Below is a small trained network, with its code and all its weights. Each question gives an input and a class and asks what happens when units are switched off, that is, made to give their printed mean instead of their output.

import numpy as np


def w(rows, s, z=0):
    codes = np.array(rows[::2]) - 128.0
    scale = np.full(codes.shape[1], s)
    scale[-1] = z or s
    return codes * scale


def f(y):
    return y / 2 * (1 + np.tanh(0.7978845608 * (y + 0.044715 * y**3)))


def log_softmax(a):
    a = a - a.max(-1, keepdims=True)
    return a - np.log(np.exp(a).sum(-1, keepdims=True))


def net(x, mask):
    res = np.array(x, float).reshape(1, 4) / 4 @ E
    y = f(res @ A[0][:, :-1].T + A[0][:, -1])
    res = res + np.where(mask, y, B[0][:, -1]) @ B[0][:, :-1]
    return log_softmax(res[-1] @ U[:, :-1].T + U[:, -1])


A, B = {}, {}
E = w([
[180,254,72,59,81,97,204,136],'x0',
[181,210,126,93,227,230,74,103],'x1',
[34,180,231,127,146,179,248,88],'x2',
[92,195,24,192,226,116,175,168],'x3',
],0.011)
A[0] = w([
[207,234,72,27,87,111,141,149,92],'neuron 0',
[119,140,179,103,87,147,95,93,68],'neuron 1',
[113,125,61,164,195,90,146,189,113],'neuron 2',
[103,86,106,165,48,78,148,156,51],'neuron 3',
[126,55,130,221,153,183,74,177,100],'neuron 4',
[166,94,176,78,113,134,124,97,2],'neuron 5',
[121,95,149,179,160,194,75,109,63],'neuron 6',
[138,176,154,67,210,207,64,115,41],'neuron 7',
[181,145,85,72,139,228,67,108,36],'neuron 8',
[126,149,89,178,189,129,137,174,105],'neuron 9',
[38,172,167,111,106,252,164,91,85],'neuron 10',
[143,99,147,40,90,153,118,128,107],'neuron 11',
[174,112,49,94,121,110,20,173,38],'neuron 12',
[166,124,164,87,57,130,42,118,75],'neuron 13',
],0.012,0.0061)
B[0] = w([
[118,107,80,211,103,100,152,31,249],'neuron 0',
[108,189,184,175,150,151,95,127,157],'neuron 1',
[196,168,202,136,194,162,60,153,201],'neuron 2',
[142,50,70,161,74,199,159,237,185],'neuron 3',
[105,181,62,182,69,81,115,55,207],'neuron 4',
[123,231,137,171,191,160,173,145,156],'neuron 5',
[193,137,95,197,82,43,205,93,181],'neuron 6',
[138,92,72,118,73,184,167,184,202],'neuron 7',
[134,94,66,148,71,132,136,236,198],'neuron 8',
[193,157,194,165,221,150,62,149,187],'neuron 9',
[74,83,102,29,179,66,139,142,210],'neuron 10',
[178,215,157,156,177,153,93,109,168],'neuron 11',
[20,86,199,25,194,1,165,171,233],'neuron 12',
[168,150,231,138,193,162,98,138,193],'neuron 13',
],0.0099,0.02)
U = w([
[71,109,165,54,174,75,143,159,124],'0',
[207,190,195,158,190,206,98,146,111],'1',
[171,89,80,137,59,218,140,247,111],'2',
[166,144,97,195,89,83,145,27,88],'3',
[170,84,134,78,126,137,77,79,253],'4',
],0.011,0.021)

Each question gives the input, the list of numbers given to net, and the class t.
The units are the neurons (one row each of A and B). Each row of codes is followed by its name. A weight is (code - 128) times the scale printed after its matrix; where a second scale follows, it is the last column's (A, B and U).
mask holds one flag per neuron, in row order. A switched-off neuron (its flag False) gives its mean, the last column of its row in B, instead of its output. The means were averaged over made-up inputs and are rounded, as every weight is.
A unit's drop is (log p(t) with every unit on - log p(t) with that unit switched off) / (log p(t) with every unit on - log p(t) with every unit switched off).
The circuit of an input: a set's keep is (log p(t) with only the set's units on - log p(t) with every unit switched off) / (log p(t) with every unit on - log p(t) with every unit switched off). Starting from the 12 units with the biggest drops (on a tie, the unit counted first), units are removed one at a time, each time the one whose removal leaves the highest keep (on an exact tie, the one counted first), for as long as the keep stays at least 0.8.
circuit, biggest first: the units of the circuit, biggest drop first
most important unit: the unit with the biggest drop
top k neurons: the k neurons with the biggest drops, biggest first
drop when u is switched off: that unit's drop, to one decimal
input [-8,0,-6,7], class 3: most important unit	neuron 4
input [8,-4,2,-6], class 3: top 2 neurons	(neuron 0; neuron 2)
input [5,-1,-5,-4], class 0: top 4 neurons	(neuron 12; neuron 4; neuron 6; neuron 13)
input [2,-4,2,-1], class 2: top 2 neurons	(neuron 12; neuron 0)
input [-1,-6,-4,-5], class 2: top 2 neurons	(neuron 3; neuron 2)
input [5,8,-5,2], class 2: top 2 neurons	(neuron 8; neuron 7)
input [5,-6,5,6], class 1: circuit, biggest first	(neuron 12; neuron 2)
input [3,4,-5,3], class 0: top 2 neurons	(neuron 12; neuron 3)
input [3,-5,-5,-5], class 0: top 2 neurons	(neuron 12; neuron 2)
input [6,4,1,-3], class 3: top 2 neurons	(neuron 0; neuron 3)
input [-7,5,2,6], class 3: top 3 neurons	(neuron 4; neuron 6; neuron 13)
input [-3,8,1,7], class 2: top 4 neurons	(neuron 7; neuron 8; neuron 13; neuron 11)
input [-8,3,7,-7], class 3: top 3 neurons	(neuron 6; neuron 12; neuron 4)
input [0,-8,-5,-8], class 1: top 2 neurons	(neuron 13; neuron 11)
input [5,3,-6,-3], class 0: circuit, biggest first	(neuron 12)
input [0,-2,5,-7], class 1: top 2 neurons	(neuron 12; neuron 11)
input [-7,6,5,1], class 3: drop when neuron 12 is switched off	0.8
input [-1,-2,3,-2], class 4: drop when neuron 8 is switched off	0.4
input [3,-8,-6,-8], class 1: drop when neuron 13 is switched off	1.0
input [-1,6,7,-1], class 0: most important unit	neuron 10
